Below is a small trained network, with its code and all its weights. Each question gives an input and a class and asks what happens when units are switched off, that is, made to give their printed mean instead of their output.

import numpy as np


def w(rows, s, z=0):
    codes = np.array(rows[::2]) - 128.0
    scale = np.full(codes.shape[1], s)
    scale[-1] = z or s
    return codes * scale


def f(y):
    return np.maximum(y, 0)


def log_softmax(a):
    a = a - a.max(-1, keepdims=True)
    return a - np.log(np.exp(a).sum(-1, keepdims=True))


def net(x, mask):
    res = np.array(x, float).reshape(1, 6) / 4 @ E
    y = f(res @ A[0][:, :-1].T + A[0][:, -1])
    res = res + np.where(mask, y, B[0][:, -1]) @ B[0][:, :-1]
    return log_softmax(res[-1] @ U[:, :-1].T + U[:, -1])


A, B = {}, {}
E = w([
[148,117,93,129,167,103,144,156,126,123,164,148],'x0',
[62,182,17,145,124,233,180,91,82,234,158,220],'x1',
[151,100,84,146,133,104,110,93,133,163,149,134],'x2',
[172,145,135,153,136,109,140,165,112,183,94,161],'x3',
[104,98,115,130,109,118,129,128,132,125,157,121],'x4',
[171,113,216,184,113,115,220,53,2,29,166,181],'x5',
],0.0074)
A[0] = w([
[177,56,113,75,120,225,106,100,164,74,175,162,247],'n0',
[37,171,118,122,77,226,115,68,113,90,168,95,41],'n1',
[58,70,155,105,106,169,82,135,43,76,105,134,181],'n2',
[106,147,46,83,160,163,12,207,222,160,79,77,158],'n3',
[59,204,12,126,104,247,169,137,83,166,135,203,87],'n4',
[55,119,80,158,120,80,117,114,64,179,126,123,49],'n5',
[224,75,160,107,87,3,56,175,161,42,70,59,87],'n6',
[52,166,68,18,138,91,38,197,180,223,100,85,163],'n7',
[144,119,157,156,88,67,155,34,12,77,116,155,166],'n8',
[209,152,151,175,88,125,194,58,32,66,181,144,160],'n9',
],0.0053,0.0015)
B[0] = w([
[110,135,177,158,128,194,117,135,122,118,105,151,162],'n0',
[123,139,138,89,157,115,116,117,156,109,111,133,176],'n1',
[94,174,125,146,148,142,125,137,106,131,90,143,164],'n2',
[92,65,131,208,150,111,175,139,83,89,74,55,253],'n3',
[202,141,153,28,68,205,120,99,163,199,218,198,250],'n4',
[81,65,183,108,80,72,77,113,127,158,159,161,157],'n5',
[189,210,154,37,88,134,52,20,254,214,192,194,244],'n6',
[92,62,61,167,218,152,176,194,122,77,88,131,254],'n7',
[109,44,156,184,119,115,173,146,118,109,106,86,221],'n8',
[55,58,92,134,201,86,164,145,73,130,73,65,229],'n9',
],0.0075,0.0081)
U = w([
[78,76,124,228,181,113,160,163,95,85,66,85,253],'0',
[161,172,142,7,92,138,108,85,182,167,201,154,3],'1',
],0.012,0.0011)

Each question gives the input, the list of numbers given to net, and the class t.
The units are the neurons (one row each of A and B). Each row of codes is followed by its name. A weight is (code - 128) times the scale printed after its matrix; where a second scale follows, it is the last column's (A, B and U).
mask holds one flag per neuron, in row order. A switched-off neuron (its flag False) gives its mean, the last column of its row in B, instead of its output. The means were averaged over made-up inputs and are rounded, as every weight is.
A unit's drop is (log p(t) with every unit on - log p(t) with that unit switched off) / (log p(t) with every unit on - log p(t) with every unit switched off).
The circuit of an input: a set's keep is (log p(t) with only the set's units on - log p(t) with every unit switched off) / (log p(t) with every unit on - log p(t) with every unit switched off). Starting from all 10 units, units are removed one at a time, each time the one whose removal leaves the highest keep (on an exact tie, the one counted first), for as long as the keep stays at least 0.8.
circuit, biggest first: the units of the circuit, biggest drop first
top k neurons: the k neurons with the biggest drops, biggest first
drop of u: that unit's drop, to one decimal
input [-7,5,6,0,5,-5], class 0: top 3 neurons -> (n6; n7; n3)
input [4,3,4,-8,-4,-4], class 0: circuit, biggest first -> (n6)
input [-5,5,-5,-6,-7,-5], class 0: top 3 neurons -> (n6; n3; n7)
input [-2,-5,-2,8,8,4], class 1: top 3 neurons -> (n6; n3; n7)
input [2,6,-4,2,-6,-8], class 0: top 3 neurons -> (n3; n7; n6)
input [6,6,5,5,-7,4], class 1: top 2 neurons -> (n4; n3)
input [-5,-8,-7,-5,-1,7], class 1: top 2 neurons -> (n6; n3)
input [2,5,2,5,6,-5], class 0: top 3 neurons -> (n6; n7; n3)
input [-2,2,3,-1,8,1], class 1: top 3 neurons -> (n3; n7; n9)
input [0,-8,7,-1,-3,-6], class 1: top 2 neurons -> (n6; n9)
input [-4,2,5,-8,5,-5], class 0: drop of n4 -> 0.0
input [-2,4,1,8,-6,-1], class 1: drop of n4 -> 0.1
input [8,-7,7,-2,0,2], class 1: drop of n6 -> 0.6
